Each row is followed by its group and then its class within the group.
[-11   6   4  -4  18  17   7  -7  10   0 -12 -13   6   0 -25   0  -5  -3
  -1 -13]
<72> > TR
[ -8   6 -10  -5  10  13   0 -12  -9   1  10  40  -2  -1 -10  -3  -4  -3
  -7  -2]
<75> > Hz
[  6   6 -22 -16  18   9   2 -35 -31  -5   0  30   1  -6 -12  -3   7 -15
  -6  17]
<75> > ZQ
[ -6   3 -15  -7  15   7 -11 -12 -13  -7  -5  18   2   0 -21  -4 -11  -5
   1  14]
<75> > Hz
[  7   7 -12  -4  11  19   7 -41 -15   0  -7  31   6   0 -24  -2   6 -11
  -2  -3]
<75> > ZQ
[  9   3 -15 -16  15   4  -6  -5 -11   3  -3  23   2   4 -23  -5   2  -8
  -6  16]
<75> > Hz
[ -7   7 -22  -1   9   8  -4 -26 -21   8   0  31   3   3 -12  -2  -9  -8
  -2   3]
<75> > Hz
[-11   6  15   5   7  19  -2  -2   7   0 -15 -19   1  -2 -45   8 -14   2
  -1 -47]
<72> > Hq
[  2   0   0  -6   5  11   3  -9  31   1   5 -23   1  -1  11  -4   6   7
   6 -25]
<72> > TR
[ -1   0 -11  -9   7  -2  -1 -37  -8  -4 -11  36   0   1 -17  -4   7  -6
  -3  -7]
<75> > ZQ
[  1   7  -9  -4   0   9   0 -16 -36   1  -3  37   0   3 -27  -2 -17  -8
  -4  11]
<75> > Hz
[-33   1  10  -5  17   3   7   8   3  -5  -4 -15   5   6 -18  -2 -24 -12
   1 -18]
<72> > Hq
[-15   3  12   7  10   9  13 -32   5   6  -7 -20   2  -4   0  -1  -3   4
   0 -20]
<72> > TR
[ 14  -2 -20 -15  17  13  -4 -26   2   4  -7  19   2  -5 -26   0  -1 -12
  -5  -7]
<75> > ZQ
[ -7   8   5  -2  12  27   2 -30  -5  -3 -18 -23   0  -5  13  -2 -27   3
   7 -34]
<72> > Hq
[  7   6 -11  -6   7  11   0 -26  -7   5  -4  24   5   5 -28  -3   7 -12
  -5   9]
<75> > ZQ
[-18   3 -28  -4  14   8  -1 -15 -31  -3  -5  23   0   3 -18   1 -13 -14
  13  15]
<75> > Hz
[-15   2   5   2   6   3  -2   5   7   0   1  -8   4  -5 -44  -1 -10  -4
  -8 -37]
<72> > Hq
[ -2  11  -5  -7   6  14  15 -26 -40  -6  31  31   2  18  -2  -3 -24  -8
  -2  24]
<75> > Hz
[ 11   7 -18 -13  10  23   6 -21 -18   1  -6  20   3  -2 -10  -1   2  -6
   1  -4]
<75> > ZQ
[  8   9 -18  -8  16  21  -3 -17 -17   1  -7  43   6  -2 -20  -8  -5  -2
  -6  -8]
<75> > ZQ
[ -8   9   6  -2  14  18 -12 -30   0   3  -2 -15   5  -8 -11   0 -16   1
   6 -37]
<72> > Hq
[  5  12 -16 -24  10  22   7 -28 -15   2  -3  35  -1   2 -28   0  -8 -10
 -10  15]
<75> > ZQ
[  1  -1 -11 -16  12  16   2 -14  -7   5   0  12   4  -2 -29  -4  19  -8
  -7   2]
<75> > ZQ
[ -3  11 -22  -4  14  23  -2 -35 -19  -6 -10  46   1  -1 -26  -4 -11 -10
  -9   6]
<75> > Hz
[  6  -2 -26  -3   8  13 -11 -27  -2   3  -2  41   4  -4 -33  -5   4  -8
  -4  -9]
<75> > ZQ
[ 12  -2 -20  -8  17  12 -19 -26 -24   4   6  33   4  -3 -11  -3   9   0
   3  17]
<75> > ZQ
[-16   4   2   2  13  26  14  -5 -10  -9 -16  -1   9  -7 -14  -5 -33  -2
  10 -48]
<72> > Hq
[ -3   9 -13 -11  17  12 -15 -30 -27   1  11  15   4   2 -31  -1  -3  -7
 -15   6]
<75> > ZQ
[ 14   1 -14 -16  -4  13   5  23   0  -1  -4  16   8  -3 -52   6 -12  -7
  -4  15]
<75> > Hz
[-13   5   4  -6   4  11   4 -12  14   6  -6  -1   4  -7 -23   6  -7  -3
   5 -28]
<72> > TR
[-15  -1   6   0   0  16  -3  12  14   0  -3 -24   3  -4 -42  -1  -9   1
   3 -54]
<72> > TR
[ -6  -1  10  -5   0  16   0  10   6 -12  -6 -14   4  -4 -35  -1 -12   2
   6 -47]
<72> > Hq
[-17   3  -1   0  17  10   3  -3   8  -2  -5  -6   5   0 -13   0  -6   2
   1 -19]
<72> > TR
[ 10   6 -16 -11  16   1  -5 -19  -4   4  -2  20   6  -6 -30   0  12  -6
  -9  25]
<75> > Hz
[  7   6 -14  -9   4  15   1 -29 -15  -2  -2  17  -1   1 -15   1  -6 -16
  -4  16]
<75> > ZQ
[ -8   1  -1  -8  13  12  -9 -16  -3  -4  -6  -2   2   1 -45  -1  -6  -8
  -8 -11]
<75> > ZQ
[ -1   7 -12  -3  15  29  -7 -25  -7  -6  -6  31   4  -4 -36   0 -16  -2
  -8  16]
<75> > ZQ
[-19   8   5  -5  10  28   0 -13  11  -6  -7  -9   5 -10 -29  -3 -47   0
   4 -46]
<72> > Hq
[  1   7 -13  12   6  17  -4  -9 -25  -4  -3  31   1  -5 -57  -9  -5 -17
  -8   3]
<75> > ZQ
[-16   2   5  -4  10  21   3 -11  -1  -1   4 -21   0  -1 -21   1   8   3
  -1 -47]
<72> > TR
[  6   1  -4  -4  13  17   4 -26  -6   2  -1  34  -4  15 -25  -5  -2   0
  -6  11]
<75> > ZQ
[-19  -3   3  -4   4  21   1   8   5  -1   5 -23  -1  -7 -29  -4   5  -4
   0 -39]
<72> > Hq
[  4   5 -10  -5   8  11  -4 -10  -9   3   5  27   2   5 -26  -1  -7 -14
  -3  16]
<75> > ZQ
[-19   4  10  23  14  14   9 -14  -7  -2  -6 -17  -7   0  -9  -6 -22   1
   4 -20]
<72> > Hq
[ -4   3   7   3   8  19  -6 -19  13   0 -17 -13   4  -4 -23   6   8  -3
  -5 -17]
<72> > TR
[-26   7  -2  -5  10  11   0  -3   7  -7   6 -19   4  -3 -32   5 -29  -4
  -4 -25]
<72> > Hq
[-13   8   4   5   2  29   8  -9   7  -9  -2 -10   5  -3 -21  -3 -17   1
   2 -43]
<72> > Hq
[  0   0  -7  -2   1  -1 -11   6 -12   6  -1  37   2   1 -45  -9 -15  -4
  -1 -11]
<75> > Hz
[ -7   0   9  -4  13  19   4  -7  -8  -7 -13 -16   7   2 -23   0 -25   0
   5 -23]
<72> > TR
[-12   1  13  -1   6  10   2  -8  17  -3  -7 -27   0   4 -40   1 -13  -3
  -4 -34]
<72> > Hq
[ -7   7 -12  -3   5  10  -2  -4 -20   2  -6  40   8   1 -33  -6 -25  -9
  -3  14]
<75> > Hz
[  0   2  -6  -7   3   5 -13   0  -4  -5   0  29   3   6 -39  -1  -3  -6
  -9   0]
<75> > Hz
[ -4   3  -1  -5  13   0  -2 -36 -11  26   4  -6   5   4 -10   0   1  -9
  -4  11]
<75> > Hz
[ -1  14   5  -3  13   7 -16 -22  15  -1   0  -8   3  -1 -12   0 -10   1
  -2 -27]
<72> > TR
[-14   5  12   1   9   6  -8  15  27  -1   1 -14   8  -3 -74   5  -6  -7
  -7 -30]
<72> > TR
[-12   6   4  -1   1  16   6 -11  24  -2 -11   0   6   8 -30   2 -24   0
  -1 -29]
<72> > TR

Each row is followed by its group and then its class within the group.
[  9 -13  29  24   1 -10  -1  -2   6   9   4   9   0 -11  11 -14  -7 -12
 -12   2]
U > <7>
[ 11   4 -10   1 -16  -3   1  -2  -7  -2  -7   5   7   0  -3  -7   0   7
  13  -1]
C > <5>
[  0  -7  22  25  -1 -10   0   4   5  -4   5   5 -10  -2  -3   1  -3  -4
 -16  -6]
U > <7>
[  9  -5 -15   2  -9   5   3 -12 -12  -8  -6  10 -14  10  -5  -5  -9  -1
   2  -4]
C > <13>
[ 23  -4 -11   6  -2   3  -4   0 -10  -2   3  10 -13   4   4 -11  -2  -2
  -3  -9]
C > <13>
[  9   4  -5   1  -2   1 -11 -12  -5 -10  -3  11  12  -4  -5 -11  -1  -7
   7   9]
C > <5>
[  4   1  -7   7  10  -2   0 -12 -12   0   0  11 -14   2  21 -17  -7   9
  11  -4]
C > <13>
[  3   1  20  19  -2 -26 -11   8  11  -7 -47  23  -4  -7 -10  -8   9   8
  16  22]
U > <11>
[ 16  -5  27  12  12 -12   5  -1   9   3 -10  16  -6  -3  -2  -8 -17  -2
 -14   6]
U > <11>
[ 17   0  -3  10   0   2  -2  -5 -11   6  -3  14 -13   6  -3 -16 -14   9
  11  -5]
C > <13>
[  9  -1  10   0  -2 -16 -10  -4   0  -7  10 -18   9  10  -7  21  -1 -19
  -7  -6]
W > <8>
[ -1   8  15  -7   2  -5  -8  12   6   0  -3 -17  16  12  -1  26   1 -20
 -11   0]
W > <8>
[  9   0  -9   7  -8  -2  -2 -11  -7   1 -16   8  -5   7  -9  -9  -8  -6
  12  -1]
C > <13>
[  5   0  12  -3  -3 -11  -7   6  17 -11   6 -20  20   2  -3  17  11  -4
  -8  -3]
W > <14>
[ 10   0 -19   5 -10   6  -6  -8 -14  12   3   8  -7   4  -4 -19 -15   1
  14   4]
C > <13>
[ 17   2  27  24  -6 -15  -1   4  -5   4  13   2   4  -4   6  -7   4  -9
  -7 -11]
U > <7>
[ 10  -7   9  10 -10 -18  -9   9   6  -1  -3  -1   5   8  -2  11   8 -18
 -13   9]
W > <8>
[ 12  -4  18  12  -1  -5   3   0   9   5  -6  11  -3 -10   0  -7  -3 -21
 -10   1]
U > <11>
[  3   3 -13   8  11   0  -8  -5 -10   5 -13  23 -13   5   1 -15  -3   2
  26  10]
C > <13>
[ -1  -3  13  -1  -3  -9 -17  -4  12  -5   4 -26  14   6  -5  16   7  -2
   0  -4]
W > <14>
[ 14  -5  -6   4  -9   8   9  -6 -10   8   3  13 -14  -6   5 -16  -7   4
   0  -4]
C > <13>
[ 21  -1 -21  10  -8   7   1 -10 -20 -16   6   0  -6   7  -2   2  -3   4
   7  -3]
C > <13>
[ -6  -6  -3  -5   8 -17  -9   8  -3  -6  24 -16   8  12   0  22  11 -14
   0  -4]
W > <14>
[ 5  2 -6  0 -1  9  2 -7 -3 -4 -7  5 -2  7 -5 -1 -5 -1 12 -8]
C > <5>
[ 11  -8  25   9   2  -5  -6  -8  15 -17  -5  12   8 -13   4  -5   6  -4
 -14  12]
U > <11>
[  0   0  10   2  -6  -3   1   7   4   3   2 -18  11  10   5  22   3 -14
  -4  -1]
W > <8>
[ 13  -1  -7  10   0  18  -3 -26 -10   3  -3   1  -3  -2   0   2  -7 -12
  10 -32]
C > <5>
[ 12  -2  26   3   7   1   4   0  13  -4   5   9   7  -1   0  -8 -10  -1
 -18  -3]
U > <7>
[  8  -3  23  20   0  -9   2   4   9  -6 -15   9  -3  -4  15  -5  -8  -1
 -12   5]
U > <11>
[  1   1   5  -3   1  -4 -10  11  10  -1   8 -19  18  13 -15  16   5 -15
  -1  -5]
W > <14>
[  4   1  17  22   0 -20  -1   2   6   2 -10  16  -3 -21  -5  -1  -6 -13
  -3   9]
U > <7>
[ 15  -1  -6   7  -1  13  -4  -5  -5  11 -16  11  -2  10   4 -11  -6   1
  19  -5]
C > <13>
[ -1  -1   6   2  -7 -14   1   2   6   5   9 -20   8  -5  -3  18   8  -9
  -5   1]
W > <8>
